Below is a small trained network, with its code and all its weights. Each question gives an input and a class and asks what happens when units are switched off, that is, made to give their printed mean instead of their output.

import numpy as np


def w(rows, s, z=0):
    codes = np.array(rows[::2]) - 128.0
    scale = np.full(codes.shape[1], s)
    scale[-1] = z or s
    return codes * scale


def f(y):
    return y / 2 * (1 + np.tanh(0.7978845608 * (y + 0.044715 * y**3)))


def log_softmax(a):
    a = a - a.max(-1, keepdims=True)
    return a - np.log(np.exp(a).sum(-1, keepdims=True))


def net(x, mask):
    res = np.array(x, float).reshape(1, 3) / 4 @ E
    y = f(res @ A[0][:, :-1].T + A[0][:, -1])
    res = res + np.where(mask, y, B[0][:, -1]) @ B[0][:, :-1]
    return log_softmax(res[-1] @ U[:, :-1].T + U[:, -1])


A, B = {}, {}
E = w([
[91,51,113,96,100,163,73],'x0',
[211,117,185,104,194,139,86],'x1',
[85,155,98,179,252,83,83],'x2',
],0.011)
A[0] = w([
[179,90,143,123,83,140,169,74],'neuron 0',
[186,233,179,139,123,134,243,93],'neuron 1',
[190,105,186,107,118,115,71,56],'neuron 2',
[151,138,152,107,65,156,139,212],'neuron 3',
[58,129,134,132,183,121,85,91],'neuron 4',
[172,106,159,118,160,160,126,44],'neuron 5',
[171,91,175,183,104,92,84,103],'neuron 6',
[89,94,157,95,114,136,84,122],'neuron 7',
[30,134,130,133,47,117,195,88],'neuron 8',
[189,125,127,115,145,126,118,32],'neuron 9',
[149,120,174,140,62,105,133,58],'neuron 10',
[153,165,96,100,101,181,125,33],'neuron 11',
[79,108,131,62,128,186,93,86],'neuron 12',
[97,75,144,140,93,130,41,55],'neuron 13',
[113,119,143,122,114,114,92,254],'neuron 14',
[205,113,184,96,146,147,118,173],'neuron 15',
[134,10,133,149,89,158,69,112],'neuron 16',
[147,103,145,100,91,135,168,89],'neuron 17',
],0.013,0.0061)
B[0] = w([
[48,187,185,139,221,108,130,199],'neuron 0',
[142,28,98,35,85,6,156,251],'neuron 1',
[145,195,37,127,134,183,181,194],'neuron 2',
[140,95,184,226,183,128,54,247],'neuron 3',
[147,222,191,154,195,112,116,190],'neuron 4',
[26,220,53,100,136,144,204,164],'neuron 5',
[100,174,88,127,99,127,116,151],'neuron 6',
[131,114,113,106,112,78,146,178],'neuron 7',
[198,219,74,163,73,223,163,255],'neuron 8',
[71,237,52,55,158,112,190,147],'neuron 9',
[61,201,131,84,224,106,138,173],'neuron 10',
[90,206,119,55,207,98,186,141],'neuron 11',
[152,139,127,81,120,67,174,183],'neuron 12',
[96,137,48,56,169,44,199,179],'neuron 13',
[208,111,212,192,50,98,110,193],'neuron 14',
[183,160,136,187,61,204,123,242],'neuron 15',
[125,50,113,71,105,60,144,234],'neuron 16',
[90,191,122,114,211,98,79,190],'neuron 17',
],0.018,0.01)
U = w([
[147,57,153,20,65,2,166,103],'0',
[98,163,239,131,218,96,72,121],'1',
[138,171,83,108,36,217,183,102],'2',
[178,1,250,167,19,134,31,254],'3',
[36,47,142,30,122,226,99,86],'4',
],0.0082,0.0074)

Each question gives the input, the list of numbers given to net, and the class t.
The units are the neurons (one row each of A and B). Each row of codes is followed by its name. A weight is (code - 128) times the scale printed after its matrix; where a second scale follows, it is the last column's (A, B and U).
mask holds one flag per neuron, in row order. A switched-off neuron (its flag False) gives its mean, the last column of its row in B, instead of its output. The means were averaged over made-up inputs and are rounded, as every weight is.
A unit's drop is (log p(t) with every unit on - log p(t) with that unit switched off) / (log p(t) with every unit on - log p(t) with every unit switched off).
The circuit of an input: a set's keep is (log p(t) with only the set's units on - log p(t) with every unit switched off) / (log p(t) with every unit on - log p(t) with every unit switched off). Starting from the 12 units with the biggest drops (on a tie, the unit counted first), units are removed one at a time, each time the one whose removal leaves the highest keep (on an exact tie, the one counted first), for as long as the keep stays at least 0.8.
units of the circuit, in order: the units of the circuit, biggest drop first
top k neurons: the k neurons with the biggest drops, biggest first
drop when u is switched off: that unit's drop, to one decimal
input [-8,-8,-7], class 0: units of the circuit, in order : [neuron 1]
input [3,0,-3], class 3: top 2 neurons : [neuron 1; neuron 3]
input [7,-8,6], class 2: top 2 neurons : [neuron 8; neuron 1]
input [-1,-3,-2], class 3: units of the circuit, in order : [neuron 2; neuron 5; neuron 13]
input [-6,-6,-4], class 0: top 3 neurons : [neuron 1; neuron 15; neuron 2]
input [-1,7,-6], class 2: top 4 neurons : [neuron 15; neuron 2; neuron 5; neuron 4]
input [5,-7,5], class 2: top 2 neurons : [neuron 8; neuron 1]
input [7,3,-8], class 1: top 4 neurons : [neuron 3; neuron 0; neuron 1; neuron 17]
input [-2,-5,-5], class 1: top 2 neurons : [neuron 3; neuron 15]
input [6,8,-6], class 2: top 2 neurons : [neuron 15; neuron 2]
input [-7,-7,-8], class 1: top 2 neurons : [neuron 3; neuron 0]
input [3,-6,5], class 2: top 4 neurons : [neuron 3; neuron 8; neuron 0; neuron 17]
input [6,1,6], class 0: top 4 neurons : [neuron 3; neuron 13; neuron 0; neuron 17]
input [-6,-6,-6], class 0: units of the circuit, in order : [neuron 1]
input [-8,-8,5], class 0: drop when neuron 5 is switched off : 0.1
input [4,7,-4], class 2: drop when neuron 2 is switched off : 0.2
input [-3,-1,0], class 3: drop when neuron 16 is switched off : 0.2
